B, the same points and some others measured another way; then each row and its match in B
B (71 x 44)
[[-139 -240   21  148  105  -11  -47 -148 -182   19  -30 -443 -188 -230
   -78  -17 -227  -38   21  142   20 -140  146   90   37   38 -160 -229
    42  -23    8   96  173   59   78  -82  301    6  -41  -33  170  -76
  -166 -209]
 [ -89 -196 -121   55  -30  226 -327 -130 -104  -58  234 -362 -189  -70
   -54  -88 -243   98   25  180 -236 -228  228  115   46  -47  -55  -73
  -175 -152    0   -1  302  -20  157 -166  274    5 -102   66  425 -113
   -24 -458]
 [ 152  110  395 -571  203 -535  -93   77 -273 -278 -245  357   95  238
  -283 -105  -16  519 -340 -219   63  112  409 -398  -52   18  141  108
  -226   29  453 -474  455  124 -323 -409 -511  128 -608 -109 -315  259
  -410   22]
 [  63  359   44 -275  -80 -220 -114  148  186 -157  132  426  -70  345
   -40  -25  316 -159  -38 -203 -240  364 -213 -150  -60 -197  -43  253
    21   51   36 -167   91 -226  -40  101 -204 -429  106  -90 -469  110
   216   59]
 [  31 -213  128 -488   26  193 -378  -39  156 -172   15  392  204  195
  -339  131  247  352 -194  290 -260  167  104 -182 -192 -140  256  564
  -175  216   77 -170 -107   64  -49 -242 -293 -127 -323   54  -34 -271
   211  266]
 [ -51   26 -187 -385   -6   42 -389   46   32 -228   47  220  -80  107
   -18  -10  248  183  -42   15 -255  147  -56  -71   -3  -76   66  377
  -230   89 -201  151   94  -43 -125 -169  -70 -149 -215  -42 -147   33
    87   67]
 [-118 -251   63  117    1   59  -65 -168  -84  -17  -45 -377 -160 -220
  -144   47 -169   20   19  218  -29  -78  155   99   23  -15 -141 -145
   103   39   31   67   60   82  117  -73  265   17  -78  -25  174 -197
  -138  -98]
 [ -55  -11  181  -17 -115   14    0   73  235  -45  -78  216  -20  114
  -244   49  274 -189   40   97 -125  416 -177   23 -122 -241  -89  229
   192  158   70 -108 -210 -170  121  196 -181 -366  246  -74 -324 -375
   218  226]
 [   8  -81  116  130  107  -81  134 -166  -12  132   75 -316 -108 -158
   -17   43 -139 -269   58   69   61  -54  -42  -12   39   68 -193 -273
   159   24    3   16   94  -38  137   10  269 -164  113  -54   27   47
   -46  -67]
 [-165 -332  257  290  201    5  -35  -99 -253  113   73 -408  -72  -16
  -350  -29 -461  -72 -164  273    0 -257  410   71 -239 -113  -42 -285
   114 -122  460 -367  250  150  152  -29  203  -70   42   92  362 -228
    28 -472]
 [  68  227  -23 -131 -373   26  -94  -49  -21 -298  -29 -260 -362  -59
   130  -88  -67  102  205 -100 -174   13  156  130  342 -119 -196 -107
    65  -74  -55  159  201  126  167  -89  140    5 -169 -169  121  163
  -392  -70]
 [ -81 -469  192   24  350  -95  -71 -130 -176  132 -106 -184   80 -184
  -293  -60 -133  129 -120  182  130  -38  165 -122 -104  147  -16  -94
  -193   14  130 -162  219 -150  -48 -227  -73   80 -131   15   49 -292
  -108 -160]
 [  43 -180  293  -97    6   37   73  -87  147   23 -139   48   85  -44
  -259   86  116  -31   17  190   19  223  -17  -75  -48  -65  -40  106
   125  169   99 -119 -150  -35  124  -15 -157 -166   13  -69 -117 -298
     5  273]
 [-110 -311   -7   31  299   49  -34   13 -356   57  -69 -419 -141 -134
    10 -297 -333  -32   73   55  113 -249  248   56   46  105  -55 -239
  -271 -185   -1   68  386   72   27 -166   19   -9   -1  -61  318  117
  -205 -352]
 [-137 -124  183    5  -35 -284  -59  -25  -49 -151 -308   -1 -125 -127
  -305   35  118  192  -88   22    8  308   76  -21  -19  -72 -156   34
   104  146  125  -68   43 -118 -103  -48  -91   59 -155 -117 -343 -371
  -241   74]
 [ -25 -443  -99 -104  152  361 -312 -176 -175   17  116 -403  -47 -188
   -28 -163 -254  218   78  264  -87 -332  276   44  109  130   56  -28
  -413 -140 -126  110  308   29  123 -344  101  126 -224   48  582  -77
  -133 -324]
 [-128  -99   -6 -204  -40   43 -147   13  -48 -211 -206  -11 -144  -52
  -102   37  117  111    6  131  -82  140   55   61    2 -118  -29  207
    61  171  -90  214  -88  201  -43  -61   -5 -113 -138 -120 -119  -66
   -84  235]
 [  57  -59  276  -12  -41   83  -87  -75  204   27  201   99   70  187
  -325   97   10  -84  -92  199 -207  115   61  -74 -186 -197    8  112
   112   31  298 -402   -4 -114  205   37  -60 -277   85   64   31 -315
   262  -82]
 [ 106  -55  -37  -14 -284  583 -153  -65  142  -49  280 -340 -178   49
   103 -180 -174 -148  342  189 -286 -160  130  218  213 -182  -50  -12
  -101 -221  -81   62  112   48  479   -7   90 -219  181   -7  619  -51
    32 -247]
 [ 179 -188   33 -125   56  244  -25 -277  157  133  225 -245   44 -168
    50   45  -46 -109  157  197  -50 -123  -81  -91  164  159  -51  -68
  -111   21 -203   93   48  -95  236 -180  176 -105  -41    8  283   32
    -3   38]
 [ 172  126  148 -510   49 -127  -63   62  115 -149  -75  396   93  185
   -57  -29  290   92  -25  -95  -70  275  -89 -253   33  -14   73  308
  -143  140  -33  -75   48  -51  -90 -159 -388 -213 -165 -122 -327  150
   -21  323]
 [-115 -216  -14  102  144  -75  -15 -119 -191   36  -62 -402 -189 -250
   -15  -67 -168  -66   56   71   74  -93   70   50   76  100 -180 -233
   -23  -20  -79  155  204   -9   25  -89  237    4  -30  -72   75    2
  -201 -168]
 [ 174   42   91 -388  -96    2  -13  -97  283  -99  -85  236   62  -48
   -13   94  387   27  119    7  -61  336 -268 -173  156   45  -57  270
   -21  238 -250  141 -155 -157   34 -108 -201 -165 -107 -142 -326  -38
   -48  489]
 [ -47 -304  164   79   -4   48   54 -286   50   27 -132 -333  -64 -343
  -185  202  -39    8   33  292   60   28   18   32   55   60 -161 -113
   232  206  -38  131 -151   67  133  -81  264   36 -108  -51   46 -289
  -160  209]
 [  -9   14   -8 -481 -163   75 -259  123   49 -353 -265  285  -83   79
   -95  -61  333  318   53   11 -165  325   31  -20   91 -153   60  458
  -142  165 -137  175  -56   98  -85 -145 -355  -78 -248 -170 -227  -77
  -140  351]
 [ 148  -89  311  -19   35   81  130 -141   31   96  106 -213   24   12
  -129   -4 -223 -153   45  153   13 -104  161  -57    7  -39  -47 -180
   105  -46  231 -240  107   96  265  -52   29 -172   48   -8  237   25
   -38  -63]
 [ -91 -231    2  104  185  -91   -2 -176 -127   86  -21 -358 -138 -264
   -42   15 -123  -93   15  107   79  -71   -4   -1   40  136 -185 -218
    12   42  -96  137  144  -65   15 -101  281  -15  -27  -46   10  -32
  -125  -98]
 [  51  386  -18    9 -328 -124  -82    1 -128 -262  154 -327 -441   83
   157 -156 -257  -38  134 -219 -219 -106  227  138  266 -180 -242 -295
   106 -236  132  -39  429   85  171   -7  262  -73  -67 -123  166  328
  -330 -417]
 [ 120 -316  156 -206  676 -297  143 -152 -309  273  -17 -201  158 -184
    19 -159 -215  -60  -83  -43  354 -235   59 -355   15  449    2 -296
  -370  -37  -35  -64  449  -96 -166 -372  -80   16 -178  -49    5  384
  -211 -107]
 [  27 -286  286   84  150   33  163 -214  -66  138  -52 -349    8 -191
  -173   58 -231 -121   15  233  136 -115  146  -26  -16   55  -96 -231
   154   59  149  -83   14  127  170  -74  145  -67   -2  -31  190  -90
  -122   27]
 [-113 -183  141  145   46  -43   37 -104 -191  -17 -108 -406 -193 -170
  -139  -22 -262  -36   12  142   44 -101  227  102    7  -37 -158 -243
   159  -10  144   -9  144  161  112  -39  212   -7  -31  -65  153  -80
  -213 -154]
 [  10 -229 -124 -363  -88  209 -440 -171  196 -179   27  154   39  -96
  -152  128  324  377  -12  221 -266  180  -70  -88   67   19   64  433
  -267  196 -272  158  -57 -177  -23 -289  -54   54 -347    3  -32 -339
    30  201]
 [   8 -285 -238 -125  111  135 -412 -358   20   21  298 -275  -45 -272
    -6  107  -32  230  -27  200 -197 -199  -14 -102  128  233  -42   19
  -322   14 -307  167  251 -252   -1 -376  384  155 -349   98  248  -93
   -35 -227]
 [ 118  102   59 -419 -394  209 -236  -26  282 -335  -76  225  -72   80
   -91   61  327  259  121   94 -292  319  -10   -2  175 -208   12  417
     4  166 -103   81 -156   26  121 -112 -213  -99 -229 -126  -90 -195
   -95  367]
 [  69   67  276 -380   76 -303  -85  177  114 -142 -176  583  137  284
  -305  -86  385  144 -137 -145  -64  512  -74 -276 -123 -117   57  369
  -155  129  183 -349   84 -309 -170  -59 -631 -211  -73 -109 -574 -207
    48  207]
 [ 111    7   28 -443   79  -23 -153  -42  200  -64   38  337  112   81
   -62   93  347   47  -36   27 -117  243 -205 -238    0   35   59  349
  -131  211 -180   44  -54 -131  -81 -153 -183 -219 -151  -55 -302   32
   124  342]
 [  58  151  -33  170  -32  -26   -4 -197  104  111  424 -300 -195  -16
    98   78 -153 -387   66    5 -166 -130 -122    1   57   -1 -221 -285
   161  -92  -18  -47  199 -158  223   68  479 -286  177   33  104  156
   137 -314]
 [-207 -178 -127  -73  506  -42 -102  271 -224  139   39  109  -13  190
     3 -309   30 -352  -19  -41   29   46 -116  -44 -248   -7   48  111
  -327  -92  -84   27  254 -143 -134   58 -211 -467  350  -32 -147  153
   355 -240]
 [ 110 -297  306   34   93  192   12 -295   69  155  191 -270  116  -60
  -262  146 -261  -42  -69  354  -35 -202  205  -80  -88    7   13 -133
   107   21  245 -271   33  106  270 -143  181  -88  -68   97  382 -168
    58  -79]
 [ -30   58 -217 -243 -100 -188 -482  -96  239 -186  148  328  -75   -8
  -115   83  485  262  -90  -95 -339  403 -297 -177   62   29  -94  354
  -284  127 -269   14  156 -626 -179 -188  -30    8 -251  -10 -471 -323
    76  -40]
 [ -83  209   92 -212  -65 -337  -87  254 -223 -321 -274  129 -252  173
   -73 -238   56  149  -30 -260  -59  238  188   -1   48 -186  -90   51
   -48  -46  179  -88  309   42 -151  -35 -303  -97 -114 -198 -317  119
  -286  -94]
 [-101 -161   43  288  115    2   62 -176  -80  154  142 -464 -176 -181
   -43   24 -263 -313   52  147   14 -155   17   87  -13   22 -221 -332
   175  -48   32   16  130  -15  182   51  421 -168  181    2  168  -36
     9 -265]
 [  75  369  -23  -49 -372 -150 -149 -132  -33 -294  170 -287 -399   -3
   100   13 -163   82   62 -150 -263  -81  183   76  272 -132 -238 -235
   164 -116   79  -10  327   71  131  -83  366   21 -239  -88   88  239
  -338 -287]
 [ -44 -171  139  -12  -14   49    4 -135  145    9  -68  -60  -22 -116
  -198  159  110  -83   15  223  -39  166  -83   -3  -46  -55  -98   78
   193  205  -24   49 -182    1  108   19   85 -171   23  -45 -110 -267
    48  240]
 [ -92 -152   99  209  -92  -17   54 -252   23    6  -41 -409 -206 -301
  -122  180 -105 -107   52  207  -12    4    2  106   73  -13 -251 -214
   321  124  -12  126  -70   41  166   20  412  -22  -15  -58   29 -212
  -145   27]
 [-141 -243 -245   82  -26  233 -291 -151 -111  -51  114 -460 -267 -246
    58  -82 -152   42  132  164 -165 -180   84  177  149   37 -140  -93
  -169  -92 -241  284  211  -47  122 -139  352   40  -66   -8  340 -101
  -104 -316]
 [ -59  -68   58 -139  305 -356   -5  -18   23   68  -87  204   40  -43
  -131   64  271 -112 -118  -56   69  293 -271 -230 -113  118  -92  100
   -35  201 -107    3   40 -284 -213  -43  -81 -210    0  -80 -543  -41
    87  180]
 [  77 -208  -11 -399  109  139 -305  -60  165  -46   49  268  156   28
  -136  -22  302  209  -13  116 -160  198 -119 -196    1   64  116  387
  -373  118 -192   -2   43 -267  -43 -255 -289  -88 -186   -9 -101 -205
   106  154]
 [-132   92 -118 -399 -124 -210 -366  153    2 -391 -246  371 -160   87
  -133  -38  425  362  -82 -118 -220  434  -60  -59   32 -141  -17  450
  -158  183 -143  138   67 -136 -271 -130 -276  -32 -295 -152 -518 -147
  -112  200]
 [ 129  -40  366 -285  -29  121  136  129  232  -25 -175  354  157  214
  -223  -61  268 -155   98   95   -9  395  -93  -95  -68 -193   60  315
    60  145  118 -175 -228  -16  157   92 -541 -405  201 -130 -215 -199
   148  437]
 [ -68  -50  -52  181  214 -114  129  -55 -172  151   72 -410 -218 -163
   147 -153 -199 -397  143  -63  109 -113  -85   46   89  113 -244 -370
    12 -106 -123  143  273  -90   82   47  272 -211  236  -96   28  231
   -70 -255]
 [ 186  369  191 -163 -182    6  122  103  149  -85  160  106 -118  307
    63  -83   20 -332  147 -130 -153  128  -35  -25   60 -232  -83   -8
   180  -64  147 -171   74   70  240  148 -114 -468  229 -119  -65  280
    81   29]
 [ 113   36   76 -223  -27  -55  140  -20  145  -33 -160   50  -56 -119
    74  -43  262 -149  215  -79   65  296 -258  -79  210   67 -156   54
    11  147 -258  220  -60 -143   52  -14 -155 -195   66 -206 -296   55
  -149  370]
 [-111 -573 -180 -135  325  283 -264  -87 -280   46  -92 -381  -43 -302
    27 -256 -142  205  116  208   70 -228  157   29  123  232   30    5
  -536  -87 -306  309  285  -40  -24 -359  -22  150 -177  -30  397  -73
  -200 -196]
 [ 110  112   74   20  -49  -71  -57 -224   76   25  324 -224 -123   -8
    -7   95 -158 -136  -11   24 -158 -115   24  -80   73    5 -149 -209
   102  -52   79 -156  230  -90  166  -78  332 -135  -61   26  108  116
    -6 -238]
 [ -14 -244  235  103  109  -11  117 -208  -52   93  -41 -343  -43 -200
  -184   91 -200  -94   -8  220   83  -79  117  -10  -18   40 -122 -217
   185   78  126  -56   15  101  147  -59  210  -55  -22  -24  125 -121
  -115    5]
 [ 181  294  326 -386 -121 -154   58   29  111 -202  -22  276    6  281
  -128   78   93    8  -73  -49 -107  175   99 -173  -26 -194   39  159
   209  129  263 -244   -3  227   46  -37 -205 -287 -146 -108 -215  227
   -35  280]
 [ -62   96  108  109    7 -209   91   47 -350 -104  -65 -427 -344  -22
    43 -232 -392  -92   55 -140   52 -176  322  110  119  -70 -204 -413
    78 -212  227  -66  440  192   65  -28  152  -42   -3 -138  155  291
  -370 -402]
 [ 158  -88  279 -253   93 -117   22  -87   61  -11  -53  107  110   11
  -181  -10   74  111  -35   18   32  140   52 -224   31   63   -3   51
   -93   74  115 -214  121 -117   20 -193 -247  -43 -179  -63 -115  -75
  -133  127]
 [-194 -521 -134  111  130  290 -275 -214 -117   50   19 -448 -108 -319
  -130   -4 -153  122   41  357  -74 -176  127  126   12   87  -58  -26
  -178   11 -181  220   89  -31   89 -194  285   96 -105   46  367 -335
   -45 -204]
 [   1 -164  -78   36  290 -235  -70 -357  -12  180  218 -275  -33 -299
     1  201  -39 -103 -101   79   34 -113 -182 -193   28  307 -177 -228
   -23  119 -200  106  188 -252  -72 -204  481   -5 -171   39 -115   75
   -10 -101]
 [-195 -159  -92 -125  136    6 -215  294  -47  -89 -190  240  -73  114
  -112 -302  293  -35   80  -64  -84  369 -134   36  -79 -116  -17  314
  -320  -11 -151   73  110 -321 -104   43 -435 -268  216 -126 -307 -272
   132  -44]
 [ 179  262   95 -172 -171  -73   74    7  198  -72   69   84 -119   88
    89  -75  176 -202  192 -163 -102  242 -185  -69  211  -58 -166   -3
    37   -5  -79  -16   88 -204  151   41 -118 -275  117 -150 -204  116
   -72   99]
 [-125    9 -229 -143  -40  -88 -204  178  -75 -198 -196   26 -268  -77
   114 -303  258   53  207 -217  -81  308 -158   75  218    2 -177  128
  -310  -45 -340  302  237 -330 -110  -48 -215  -62   40 -209 -290  -62
  -205  -70]
 [ 153 -155  202  -27   60  139  100 -232   99  137  135 -261   29 -119
   -47   56 -138 -160   96  182   12 -105   23  -74   80   75  -78 -161
    61   18   20  -61   42    9  249 -101  139 -133   15  -15  229    3
   -30   36]
 [  34  -71  262 -164  162 -103   33   25   32   17  -44  160   92  125
  -222    1   65  -84  -82   67    7  166   11 -155 -145  -69   21  103
    27   86  176 -218   27  -22    7  -26 -220 -262   36  -46 -187  -59
    98  115]
 [  11  347  -84 -123 -239 -274 -190  -11 -112 -307   71 -142 -382   36
   107  -78  -57  119   24 -245 -206   26  124   25  228  -96 -208 -141
    18  -99   23   24  388  -26  -20  -98  197    2 -235 -126 -107  261
  -320 -272]
 [   8  378  -29   57 -402 -168  -88  -84 -102 -306   96 -395 -490  -33
   125  -38 -229   24  107 -170 -218  -73  221  166  292 -172 -299 -314
   237 -140  100   42  340  131  149  -13  398   18 -163 -128   99  244
  -401 -324]
 [-224 -414 -233 -107  478   92 -337  177 -354   62    6  -92  -42   16
   -20 -406  -87   43   -4   22  -14 -113  106   -7 -105  107   83   97
  -638 -194 -160   84  457 -217 -157 -207 -213  -95   54    4  156  -22
    87 -460]
 [-151 -165  102  -85  288 -303  -32  -34 -130    1 -159   31  -14  -71
  -209   89   71   -1 -192   61   77  132  -25 -140 -170   47  -56   36
    57  188   48  -12   54   -4 -200  -74   30 -117 -104  -59 -349  -49
    -2  104]
 [  50   64  141  -95  -41 -172  -93    8  168  -42   45  226   -8  117
  -185  -30  228  -35  -15  -70 -145  340 -137 -135  -16  -81  -96  124
   -53   33   77 -243  116 -389   18    4 -209 -191   43  -53 -325 -243
    66  -30]]
Rows of B count from 0, top down.

[  33  262 -273   87  -74  169  -70  220  -40   97  199 -436 -350 -281
 -283  112 -240  -75    0  -17  -51  184  -10  -17  -92  102  -13  266
   10   19   92  186 -191 -483  163   53] : 32
[   4  213 -106   20  -26   15 -148  239 -145   47   22   -7  124  -77
 -189 -106  -54  190  -20    5    2 -115  -36  -41   27 -125  -52  -70
   -4 -112  110 -189    2 -178  -41  126] : 58
[  86 -321  190   12  -19  -68 -452  100 -168  177 -185  -86 -191  176
 -138 -181  -28 -155  -83 -114 -137   51   45  119  -47 -100 -105   -5
  119   41   56  -70 -151  219   44   94] : 59
[ 154 -291  244  -41   39 -608 -613  212 -369 -431   30  297  360  326
  -99 -211 -265  157 -431 -133  295  194   39 -105 -122   48  -29 -338
  228 -169   88  -24   50 -178   83   48] : 28
[  78  609 -534  305 -116  399  316   75  177  162  271 -410   78 -200
 -339   -9  111   90   94 -109  -95  -10  111  137  123 -144   75   44
   27  -48  254  -61  302 -478  -96   90] : 22
[-341  333   22   37  154 -157  -47   24 -130  -65  269  253  107 -155
 -153  199 -312  436 -195   24   31 -562  -90 -207  -49   67 -117  264
 -359 -272  303  -31  -92 -325  -22   70] : 2
[ -75  456 -159  125  -62  218  248   59   98  375  -58 -236  139 -175
 -222  -86  132  120  249 -244 -336 -293  138  141  327 -248 -105   97
  131   18  210 -189  -36   -8 -233   35] : 23
[-280   36   97 -207  264   -3   41 -294  133  188  -75  160 -261 -142
  134   39  -92  -56   97  308 -334 -392 -202 -328  -61  138   42  335
 -311 -195  -53    6 -193  272   50  138] : 9
[ 180   10  344  105 -112  -54   -2  100  165   -7 -344   73   82  -25
 -259  -32   44  -92   75 -316   -6    8  231   21  338 -189 -119 -156
  165  168  -22  -60 -180  385 -216 -274] : 44
[   5  150 -202  210   49  207  120 -254  187  238  194 -231 -362  -56
 -164  171   25 -155  -22  -43 -201 -103   81   82  -24   87   98  346
 -198   13  138   96   41 -124   84   36] : 45
[ 141    8 -228   24  -31  127 -249  108 -167  202  -73   38  122  171
  -80 -321  278   70   11  125  -81  -80  -63   84  -23 -237   68 -257
   -5 -114   26 -437  274   61  -45  312] : 49
[ -67  288 -217  252   46  214  223 -265  182  311  175 -164 -106  -20
 -171   99  135    6   25 -148 -265 -322  134  156  114  -51   43  280
 -161  -23  249  -47  140  -76  -68   65] : 16
[ -56  525 -366  129   32  245  273  -43  102  147  212   -5  -37 -243
 -169  163   73  191   73  119  -57 -319  -30  -91   69  -17  100  167
 -329 -114   94 -176  114 -298  -42  107] : 56
[ -49  469 -306   53   98  136  456 -326  294  235  149 -123 -145 -240
  -25  204   93  -63  183   33 -288 -209   60 -119  176  142  183  336
 -177  -22  -19   25   -7 -141   -1   14] : 41
[ 219 -264  139  238 -116  -41 -477  177 -234   94  -81   81  -32  302
 -300 -100  105   33 -231 -259  121  -64  159  286   12 -227 -114 -179
  -14   74  159 -258   57  114  -38   36] : 24
[ 299   17  354  212 -133 -198  -48   90   -7  -21 -189  398 -117  -24
 -323  418   86   78  -92 -405  290 -212  342   68  372  -40  -62  -19
 -266  312 -139 -226 -347  195 -111 -404] : 67
[ 297 -124  253   17  -72 -260 -214  140  -28 -164 -243  211  121   97
 -165  -52   24  -64  -71 -184  160  166  163  -51  190  -66    5 -274
  143  106 -149 -122 -107  200  -59 -169] : 8
[  32  492 -236  266   47  143  440 -306  237  174  276  131 -286 -236
 -198  574  123  101    9  -83   14 -450  178  -26  212  157  162  408
 -575   83    8  -94  -57 -232   -6 -149] : 27
[ 234   92 -150  333  -28  -84   30 -211   18  126  218   -2  -78  176
 -216  235  173  -13 -185 -344   22 -106  314  254  145   47  123  126
 -125  137  120  -96  112 -202   24  -65] : 63
[  46 -150  136 -196  -36   -2 -462  372 -234   57 -302   62  -41  -42
  -97 -305  -76    2   42  191  -35   46 -189 -154  -70 -168 -113 -207
   71  -96  -99 -227 -183  198    8  179] : 38
[ 214  256 -328  136   26  163  161 -140  154    5  144  117 -144  -64
 -112  170  204  -34  -28  194  105  -47    0 -108    6   67  263   -5
 -354  -43 -133 -186  225 -152   51   48] : 51
[ -47  374 -280   14   50   56   88   23  -25   91  178  -21  -26 -184
 -105   76  -36  146   24  101  -66 -182  -51 -128   15   49   76  147
 -173 -119   46 -114    1 -315   34  133] : 34
[ 233 -142  101   -4 -101  -56 -397  312 -158  -81 -225   75   87   99
 -192 -263   16  -16  -77    1  128  176   -6  -27    3 -186  -47 -351
  146  -19  -47 -206   20  121  -31   58] : 64
[-103 -159 -133   72   91  142 -386  -36 -135  182  159 -163 -304  135
 -107 -142  -98  -63 -181  171 -157  -90 -151   56 -326   -7  -24  180
 -157 -190  228    9  113 -102  158  313] : 15
[ 110  235  -89   30  -13   81   98   54  162  -82    2  -41 -150 -226
 -173  111  -80  -83   41   86   58  107   -4 -200   51   72   88   41
 -104   -2 -104   55  -72 -108   32  -77] : 70
[ 348   53  -12  291 -154  -41  -91  113   35 -128  -40   17  274  194
 -318 -126  163   13 -138 -316  179  164  268  192  192 -207   28 -348
  188   64  112 -161  271  -20 -142 -102] : 52
[ 427   30  -36  158 -173  -83 -185  236  -99 -123  -87  151   68   66
 -280   44  153   15 -103 -163  312  186  184   60  160  -97   86 -321
   -3  141 -143 -263   46  -74  -22 -114] : 62
[-170  428 -218  123   76  237  341 -230  213  372  111 -178 -118 -195
 -119  107   80   40  175  -63 -373 -391   58   23  173  -29    7  358
 -152  -50  183  -40  -24  -56  -90   69] : 6
[ 146 -197  168 -200  -11   20 -355  248  -47  -80 -321  107 -251 -115
  -76 -143  -92 -182   46  313   77  210 -196 -299 -110  -19    9 -168
  -58  -27 -279  -78 -220  275   87   39] : 17
[ -52  -36 -183  -67   -6  224 -414  274 -238  217   21 -232 -314  -94
 -149 -186 -126  -22   -7  263 -123   12 -236  -41 -271  -79  -69   89
  -75 -138   77  -98  -77 -152  155  330] : 4
[  38  420 -210  371  -48  260  295 -150  176  240  191  -23 -121 -100
 -316  317  181  124    0 -228  -37 -399  217  181  223  -89   31  224
 -345   71  206 -158   96 -149 -119  -87] : 10
[ 304  -86  385  212  -96 -251 -133   75   49 -257 -102  343 -154    6
 -335  396  -92  -13 -228 -320  394    8  282  -31  208   75  -27  -34
 -221  231 -109   13 -272   94  -23 -420] : 66
